Here is a tiny trained network, its code and every weight. The questions are about switching its units off for an input and a class, where a switched-off unit gives its printed mean instead of its output.

import numpy as np


def w(rows, s, z=0):
    codes = np.array(rows[::2]) - 128.0
    scale = np.full(codes.shape[1], s)
    scale[-1] = z or s
    return codes * scale


def f(y):
    return y / 2 * (1 + np.tanh(0.7978845608 * (y + 0.044715 * y**3)))


def log_softmax(a):
    a = a - a.max(-1, keepdims=True)
    return a - np.log(np.exp(a).sum(-1, keepdims=True))


def net(x, mask):
    res = np.array(x, float).reshape(1, 7) / 4 @ E
    y = f(res @ A[0][:, :-1].T + A[0][:, -1])
    res = res + np.where(mask, y, B[0][:, -1]) @ B[0][:, :-1]
    return log_softmax(res[-1] @ U[:, :-1].T + U[:, -1])


A, B = {}, {}
E = w([
[154,145,128,164,117,150,163,143,111,102,144],'x0',
[176,147,238,101,4,66,43,113,71,90,158],'x1',
[196,54,38,144,132,84,88,123,164,39,149],'x2',
[165,146,208,112,246,27,190,98,102,47,57],'x3',
[215,220,120,159,197,144,37,116,147,173,134],'x4',
[215,111,88,137,88,25,195,169,130,253,118],'x5',
[128,199,70,74,97,133,113,218,127,73,38],'x6',
],0.007)
A[0] = w([
[148,39,171,196,160,149,154,2,141,169,222,19],'n1',
[141,157,182,114,184,38,114,59,124,93,79,58],'n2',
[115,102,53,137,207,174,163,139,156,142,68,60],'n3',
[161,116,118,164,68,55,169,219,117,169,103,103],'n4',
[88,136,87,163,91,158,82,189,138,172,200,43],'n5',
[158,112,94,169,42,232,124,152,134,145,113,60],'n6',
[68,88,105,85,82,120,56,124,182,181,132,97],'n7',
[150,195,65,56,88,153,118,247,155,71,15,25],'n8',
[196,41,35,132,149,89,82,111,187,68,145,82],'n9',
[216,218,112,129,189,131,25,133,137,168,86,77],'n10',
[208,102,109,88,135,66,168,166,170,240,125,78],'n11',
[80,183,205,109,139,183,182,181,131,194,98,104],'n12',
[193,149,231,80,22,71,52,145,67,92,153,4],'n13',
[145,108,190,112,237,50,215,148,103,70,29,51],'n14',
[101,130,83,130,233,173,207,177,182,153,137,34],'n15',
[46,24,130,53,40,92,227,157,98,77,73,64],'n16',
[77,181,174,103,125,158,149,87,70,231,107,73],'n17',
[66,130,157,108,155,196,62,98,139,46,148,41],'n18',
[163,130,95,139,100,47,159,118,87,203,134,71],'n19',
],0.0091,0.014)
B[0] = w([
[102,154,235,54,163,70,122,152,65,204,93,191],'n1',
[187,113,83,73,89,161,180,130,135,152,167,204],'n2',
[94,58,110,164,66,85,111,78,172,142,94,198],'n3',
[103,175,157,106,147,178,141,103,144,89,85,215],'n4',
[205,94,101,80,82,179,209,141,146,156,147,168],'n5',
[188,96,101,62,127,152,138,127,122,142,163,173],'n6',
[202,141,79,86,134,151,167,102,59,132,173,172],'n7',
[111,138,245,51,151,64,129,117,28,195,99,205],'n8',
[155,140,153,146,89,73,79,204,131,60,144,215],'n9',
[90,151,150,202,194,140,175,151,202,173,210,239],'n10',
[114,141,157,109,164,177,133,95,146,51,89,224],'n11',
[198,117,113,134,109,58,66,159,133,44,141,207],'n12',
[82,20,51,180,78,89,90,36,162,172,94,232],'n13',
[194,103,74,69,76,204,127,144,84,160,172,253],'n14',
[99,61,81,172,77,110,91,49,138,168,111,197],'n15',
[117,179,157,215,207,137,131,149,213,179,207,235],'n16',
[155,102,131,153,100,84,103,205,130,62,130,186],'n17',
[133,130,188,103,172,199,173,116,213,60,27,185],'n18',
[109,113,151,119,177,193,101,117,154,78,81,187],'n19',
],0.011,0.008)
U = w([
[187,106,93,77,85,174,142,124,118,142,157,91],'0',
[109,75,92,151,85,90,114,64,140,145,92,119],'1',
[130,132,144,106,147,183,132,105,143,59,61,99],'2',
[126,130,167,73,139,61,125,138,88,177,102,152],'3',
[136,134,133,177,163,125,138,138,162,154,194,105],'4',
[173,108,120,128,86,57,104,187,126,47,134,102],'5',
[140,142,100,131,116,120,132,115,101,118,120,254],'6',
[60,177,35,157,124,120,155,156,9,119,133,125],'7',
],0.013,0.028)

Each question gives the input, the list of numbers given to net, and the class t.
The units are the neurons (one row each of A and B). Each row of codes is followed by its name. A weight is (code - 128) times the scale printed after its matrix; where a second scale follows, it is the last column's (A, B and U).
mask holds one flag per neuron, in row order. A switched-off neuron (its flag False) gives its mean, the last column of its row in B, instead of its output. The means were averaged over made-up inputs and are rounded, as every weight is.
A unit's drop is (log p(t) with every unit on - log p(t) with that unit switched off) / (log p(t) with every unit on - log p(t) with every unit switched off).
The circuit of an input: a set's keep is (log p(t) with only the set's units on - log p(t) with every unit switched off) / (log p(t) with every unit on - log p(t) with every unit switched off). Starting from the 12 units with the biggest drops (on a tie, the unit counted first), units are removed one at a time, each time the one whose removal leaves the highest keep (on an exact tie, the one counted first), for as long as the keep stays at least 0.8.
circuit, biggest first: the units of the circuit, biggest drop first
most important unit: the unit with the biggest drop
top k neurons: the k neurons with the biggest drops, biggest first
drop when u is switched off: that unit's drop, to one decimal
input [-5,-2,3,1,-5,5,-5], class 2: most important unit	n11
input [7,1,-3,-8,8,-4,1], class 0: top 2 neurons	(n5 n6)
input [-4,-8,-8,-2,0,-4,-1], class 1: top 2 neurons	(n15 n3)
input [-6,-2,-8,-5,5,2,7], class 5: top 3 neurons	(n12 n17 n1)
input [1,-1,-4,-1,-3,7,7], class 2: top 4 neurons	(n4 n11 n19 n1)
input [-7,-2,-7,-7,-8,-7,6], class 4: top 2 neurons	(n16 n14)
input [-3,-6,1,-6,-1,-3,-5], class 0: top 4 neurons	(n13 n7 n5 n6)
input [1,-6,3,4,1,4,-5], class 1: top 3 neurons	(n15 n3 n8)
input [1,-2,8,-3,-1,8,-7], class 2: circuit, biggest first	(n11 n19)
input [1,-1,4,7,4,-1,2], class 0: top 2 neurons	(n14 n2)
input [3,0,2,6,-5,-4,4], class 0: top 2 neurons	(n14 n10)
input [1,-7,-6,-4,-8,-4,4], class 4: top 2 neurons	(n16 n13)
input [3,5,1,3,-3,-7,-8], class 3: top 2 neurons	(n1 n11)
input [-3,4,-3,8,-8,5,4], class 0: circuit, biggest first	(n14)
input [-1,1,-6,3,-6,0,7], class 3: top 3 neurons	(n8 n10 n9)
input [0,-7,5,-3,-3,-5,3], class 1: top 2 neurons	(n3 n15)
input [7,-5,3,-8,-7,-3,6], class 0: top 2 neurons	(n6 n5)
input [-4,-8,-2,-7,5,-6,-2], class 1: top 4 neurons	(n3 n15 n14 n2)
input [5,2,0,-2,6,-2,-3], class 4: circuit, biggest first	(n10 n14)
input [1,-8,7,-6,-8,-8,6], class 1: circuit, biggest first	(n3)
input [4,2,-5,-4,6,0,5], class 4: drop when n10 is switched off	1.6
input [7,6,7,6,3,8,6], class 2: drop when n4 is switched off	0.6
input [-3,6,-6,6,3,-2,0], class 0: drop when n9 is switched off	0.1
input [6,-6,-2,-3,-4,6,-2], class 1: drop when n3 is switched off	0.5
